Below are the code and all the weights of a small trained network. Each question names an input and a target symbol and asks about switching units off, where a switched-off unit gives its printed mean instead of its output.

import numpy as np


def w(rows, s, z=0):
    codes = np.array(rows[::2]) - 128.0
    scale = np.full(codes.shape[1], s)
    scale[-1] = z or s
    return codes * scale


def norm(h):
    return h / np.sqrt((h * h).mean(-1, keepdims=True) + 1e-5)


def f(y):
    return y / 2 * (1 + np.tanh(0.7978845608 * (y + 0.044715 * y**3)))


def softmax(a):
    e = np.exp(a - a.max(-1, keepdims=True))
    return e / e.sum(-1, keepdims=True)


def log_softmax(a):
    a = a - a.max(-1, keepdims=True)
    return a - np.log(np.exp(a).sum(-1, keepdims=True))


def net(x, mask):
    ids = ['ΓΛΣΦΨΩβζημξ'.index(c) for c in x.split()]
    T = len(ids)
    res = E[ids] + P[:T]
    u = 0
    for l in range(3):
        r = norm(res)
        for j in range(3):
            rows = slice(3 * j, 3 * j + 3)
            q, k, v = (r @ M[l][rows].T for M in (Q, K, V))
            z = softmax(np.where(np.tri(T) > 0, q @ k.T / 3**0.5, -1e9)) @ v
            o = O[l][rows]
            res = res + np.where(mask[u + j], z, o[:, -1]) @ o[:, :-1]
        u += 3
        y = f(norm(res) @ A[l][:, :-1].T + A[l][:, -1])
        res = res + np.where(mask[u : u + 4], y, B[l][:, -1]) @ B[l][:, :-1]
        u += 4
    return log_softmax(norm(res)[-1] @ U[:, :-1].T + U[:, -1])


Q, K, V, O, A, B = {}, {}, {}, {}, {}, {}
E = w([
[102,127,44,174],'Γ',
[88,84,111,117],'Λ',
[102,129,46,169],'Σ',
[95,154,99,135],'Φ',
[100,122,48,169],'Ψ',
[66,254,216,65],'Ω',
[100,119,50,168],'β',
[112,219,75,159],'ζ',
[99,120,46,175],'η',
[135,142,107,17],'μ',
[106,133,40,175],'ξ',
],0.0051)
P = w([
[138,118,62,189],'0',
[187,102,142,250],'1',
[182,112,125,226],'2',
[165,121,114,208],'3',
[148,121,111,187],'4',
[132,117,108,171],'5',
[119,109,106,152],'6',
[108,100,104,137],'7',
[97,95,105,123],'8',
[84,88,105,108],'9',
[79,77,108,93],'10',
[70,77,110,78],'11',
[65,75,113,64],'12',
[56,63,107,54],'13',
],0.0018)
Q[0] = w([
[109,94,114,152],'L0H0',
[66,128,59,88],'L0H0',
[122,66,112,106],'L0H0',
[106,30,191,121],'L0H1',
[102,84,125,186],'L0H1',
[98,166,61,160],'L0H1',
[160,68,251,140],'L0H2',
[60,164,111,220],'L0H2',
[2,100,57,146],'L0H2',
],0.0074)
K[0] = w([
[160,117,153,120],'L0H0',
[77,150,204,117],'L0H0',
[136,78,187,122],'L0H0',
[87,51,179,126],'L0H1',
[84,99,98,169],'L0H1',
[108,191,98,178],'L0H1',
[165,1,49,172],'L0H2',
[100,182,151,193],'L0H2',
[64,138,232,152],'L0H2',
],0.0083)
V[0] = w([
[122,201,229,193],'L0H0',
[230,107,69,171],'L0H0',
[146,47,114,94],'L0H0',
[2,123,139,68],'L0H1',
[72,7,108,36],'L0H1',
[171,168,87,88],'L0H1',
[195,194,84,128],'L0H2',
[143,65,33,193],'L0H2',
[25,189,128,121],'L0H2',
],0.0032)
O[0] = w([
[21,131,64,91,55],'L0H0',
[138,149,209,42,124],'L0H0',
[137,117,190,186,85],'L0H0',
[212,186,43,146,156],'L0H1',
[89,229,100,175,77],'L0H1',
[113,101,140,163,188],'L0H1',
[142,75,105,202,200],'L0H2',
[199,128,2,125,82],'L0H2',
[161,130,181,145,254],'L0H2',
],0.003,0.002)
A[0] = w([
[82,254,106,140,136],'L0N0',
[113,79,183,217,2],'L0N1',
[127,128,153,97,175],'L0N2',
[89,100,113,21,243],'L0N3',
],0.0036,0.00094)
B[0] = w([
[144,3,148,152,231],'L0N0',
[236,111,236,124,93],'L0N1',
[122,162,162,210,134],'L0N2',
[194,175,147,246,253],'L0N3',
],0.0028,0.0013)
Q[1] = w([
[97,142,158,35],'L1H0',
[113,135,162,47],'L1H0',
[183,104,121,174],'L1H0',
[27,96,207,245],'L1H1',
[191,142,37,101],'L1H1',
[182,127,82,2],'L1H1',
[18,129,133,92],'L1H2',
[145,102,94,215],'L1H2',
[71,182,59,159],'L1H2',
],0.0065)
K[1] = w([
[72,83,190,125],'L1H0',
[89,112,174,120],'L1H0',
[168,146,71,104],'L1H0',
[191,110,1,120],'L1H1',
[95,93,209,178],'L1H1',
[42,143,243,108],'L1H1',
[122,126,203,143],'L1H2',
[151,109,35,241],'L1H2',
[52,211,157,209],'L1H2',
],0.0067)
V[1] = w([
[113,143,111,165],'L1H0',
[104,144,219,202],'L1H0',
[173,59,127,86],'L1H0',
[197,109,14,69],'L1H1',
[239,132,147,144],'L1H1',
[72,75,197,54],'L1H1',
[120,134,59,240],'L1H2',
[119,43,106,160],'L1H2',
[5,230,186,186],'L1H2',
],0.0029)
O[1] = w([
[129,147,153,112,154],'L1H0',
[124,185,62,47,67],'L1H0',
[121,114,149,157,112],'L1H0',
[44,107,95,173,253],'L1H1',
[66,113,107,76,161],'L1H1',
[186,122,164,176,6],'L1H1',
[156,32,252,63,234],'L1H2',
[88,125,177,124,146],'L1H2',
[42,39,64,75,108],'L1H2',
],0.0025,0.0026)
A[1] = w([
[153,142,93,58,226],'L1N0',
[166,73,253,73,241],'L1N1',
[98,167,126,168,14],'L1N2',
[208,190,108,108,254],'L1N3',
],0.0055,0.00098)
B[1] = w([
[106,106,125,155,216],'L1N0',
[190,109,99,211,132],'L1N1',
[254,133,140,172,114],'L1N2',
[104,78,127,140,251],'L1N3',
],0.0048,0.0013)
Q[2] = w([
[17,221,251,222],'L2H0',
[76,113,203,212],'L2H0',
[226,127,40,116],'L2H0',
[33,127,141,217],'L2H1',
[177,102,109,24],'L2H1',
[36,175,170,164],'L2H1',
[178,221,137,42],'L2H2',
[212,225,183,178],'L2H2',
[254,226,220,198],'L2H2',
],0.0063)
K[2] = w([
[193,120,1,136],'L2H0',
[237,92,57,80],'L2H0',
[95,169,206,148],'L2H0',
[139,220,205,114],'L2H1',
[104,42,68,116],'L2H1',
[134,243,132,104],'L2H1',
[81,181,131,144],'L2H2',
[98,145,94,211],'L2H2',
[98,149,57,226],'L2H2',
],0.0087)
V[2] = w([
[189,200,90,99],'L2H0',
[139,39,143,122],'L2H0',
[101,196,122,143],'L2H0',
[153,171,53,139],'L2H1',
[195,52,89,105],'L2H1',
[122,163,133,73],'L2H1',
[197,30,104,1],'L2H2',
[152,121,176,176],'L2H2',
[102,36,214,158],'L2H2',
],0.0037)
O[2] = w([
[98,107,160,83,2],'L2H0',
[125,157,53,144,214],'L2H0',
[148,96,170,116,80],'L2H0',
[130,137,132,91,133],'L2H1',
[122,181,105,85,106],'L2H1',
[76,76,181,122,69],'L2H1',
[133,252,189,153,146],'L2H2',
[74,95,123,124,102],'L2H2',
[92,157,180,19,216],'L2H2',
],0.0036,0.0022)
A[2] = w([
[131,81,236,220,101],'L2N0',
[65,228,83,119,4],'L2N1',
[81,105,253,122,97],'L2N2',
[118,214,183,155,68],'L2N3',
],0.0051,0.0032)
B[2] = w([
[201,212,147,2,112],'L2N0',
[110,82,174,61,254],'L2N1',
[173,73,104,193,133],'L2N2',
[143,145,112,174,37],'L2N3',
],0.0051,0.00084)
U = w([
[117,125,1,220,201],'Γ',
[8,147,98,3,176],'Λ',
[208,4,193,88,160],'Σ',
[141,128,159,126,64],'Φ',
[140,134,156,121,47],'Ψ',
[166,231,200,166,204],'Ω',
[143,140,159,122,82],'β',
[142,131,156,121,39],'ζ',
[138,136,148,121,2],'η',
[141,126,152,119,33],'μ',
[137,131,153,117,16],'ξ',
],0.0094,0.0047)

Each question gives the input, a string of symbols that net reads in full, and the target symbol t.
The units are the heads (3 rows each of Q, K, V and O) and the neurons (one row each of A and B). Each row of codes is followed by its name. A weight is (code - 128) times the scale printed after its matrix; where a second scale follows, it is the last column's (O, A, B and U).
mask holds one flag per unit, layer by layer, with each layer's heads first. A switched-off unit (its flag False) gives its mean, the last column of its rows in O or B, instead of its output. The means were averaged over made-up inputs and are rounded, as every weight is.
A unit's drop is (log p(t) with every unit on - log p(t) with that unit switched off) / (log p(t) with every unit on - log p(t) with every unit switched off).
The circuit of an input: a set's keep is (log p(t) with only the set's units on - log p(t) with every unit switched off) / (log p(t) with every unit on - log p(t) with every unit switched off). Starting from the 12 units with the biggest drops (on a tie, the unit counted first), units are removed one at a time, each time the one whose removal leaves the highest keep (on an exact tie, the one counted first), for as long as the keep stays at least 0.8.
circuit, biggest first: the units of the circuit, biggest drop first
k most important neurons: the k neurons with the biggest drops, biggest first
k most important neurons of layer l: the k neurons of layer l with the biggest drops, biggest first
heads that matter: for each layer, one digit per head in row order, 1 if its drop is at least 0.15 and else 0, layers parted by /
input ξ μ Λ Φ η μ Ψ Λ ζ ζ Ω μ Σ, target Ω: circuit, biggest first : L2H2, L0H2
input Ω ζ μ Ψ μ ζ, target Ω: circuit, biggest first : L2N0, L2H1, L0H1
input μ ζ ζ ζ μ ξ η μ Φ μ Λ Λ ζ, target Λ: 2 most important neurons of layer 1 : L1N0, L1N3
input μ Λ μ, target Λ: heads that matter : 011 / 011 / 011
input μ Φ β μ μ μ μ Ω ξ, target Σ: most important neuron of layer 0 : L0N1
input η ζ ζ Ψ μ μ β Φ μ Λ, target Γ: 4 most important neurons : L1N1, L1N3, L0N1, L2N0
input Σ μ μ μ μ Φ Φ Γ Γ Φ Φ μ μ Ω, target Ω: circuit, biggest first : L2N3, L1N1
input μ ξ μ μ Σ Ω μ μ μ, target Ω: 2 most important neurons : L1N3, L0N3
input η η ζ β β Λ μ η ζ μ β μ μ η, target Λ: 2 most important neurons : L0N3, L1N3
input Γ Λ Φ Ψ ζ μ Φ Φ β ζ β μ ζ Γ, target Λ: heads that matter : 001 / 001 / 011
input ξ ζ Σ Σ Ψ β η ζ Φ Λ μ Φ ξ, target Λ: heads that matter : 000 / 001 / 001
input μ Ω ζ, target Σ: heads that matter : 010 / 000 / 010
input ξ Φ μ, target Γ: heads that matter : 001 / 100 / 000
input Φ Φ ζ Λ ζ ζ μ, target Γ: heads that matter : 011 / 101 / 000
input β ζ ξ ζ μ η ξ η μ ζ μ ξ, target Λ: 2 most important neurons of layer 2 : L2N2, L2N1
input μ μ Λ μ Ω μ Ψ, target Ω: heads that matter : 011 / 011 / 010
input Ψ ζ ξ ζ Φ μ μ ζ ζ β ζ Ψ, target Λ: heads that matter : 000 / 000 / 011
input μ Φ β Λ ζ η Ω Φ, target Σ: 2 most important neurons : L2N2, L0N1
input Λ β Σ μ μ Γ μ β, target Λ: 2 most important neurons : L0N3, L1N3
input Λ Φ Φ ζ Ω Ψ, target Σ: circuit, biggest first : L0H2, L2H1, L2N0
input μ μ μ, target Λ: 2 most important neurons : L1N3, L1N1
input Φ μ μ μ Λ β Λ, target Λ: heads that matter : 011 / 000 / 001
input Φ Ω Σ, target Σ: circuit, biggest first : L2H1, L2N0, L1H2
input Ω μ μ ζ Ω, target Λ: heads that matter : 100 / 111 / 000
input μ β Ψ η μ Σ Λ μ ζ Ψ μ Φ, target Γ: heads that matter : 101 / 101 / 110
input β μ Ω μ μ μ β, target Ω: circuit, biggest first : L0H2, L2H2
input Σ β ζ ζ μ μ Σ Σ ζ Λ μ Φ, target Γ: heads that matter : 110 / 101 / 110
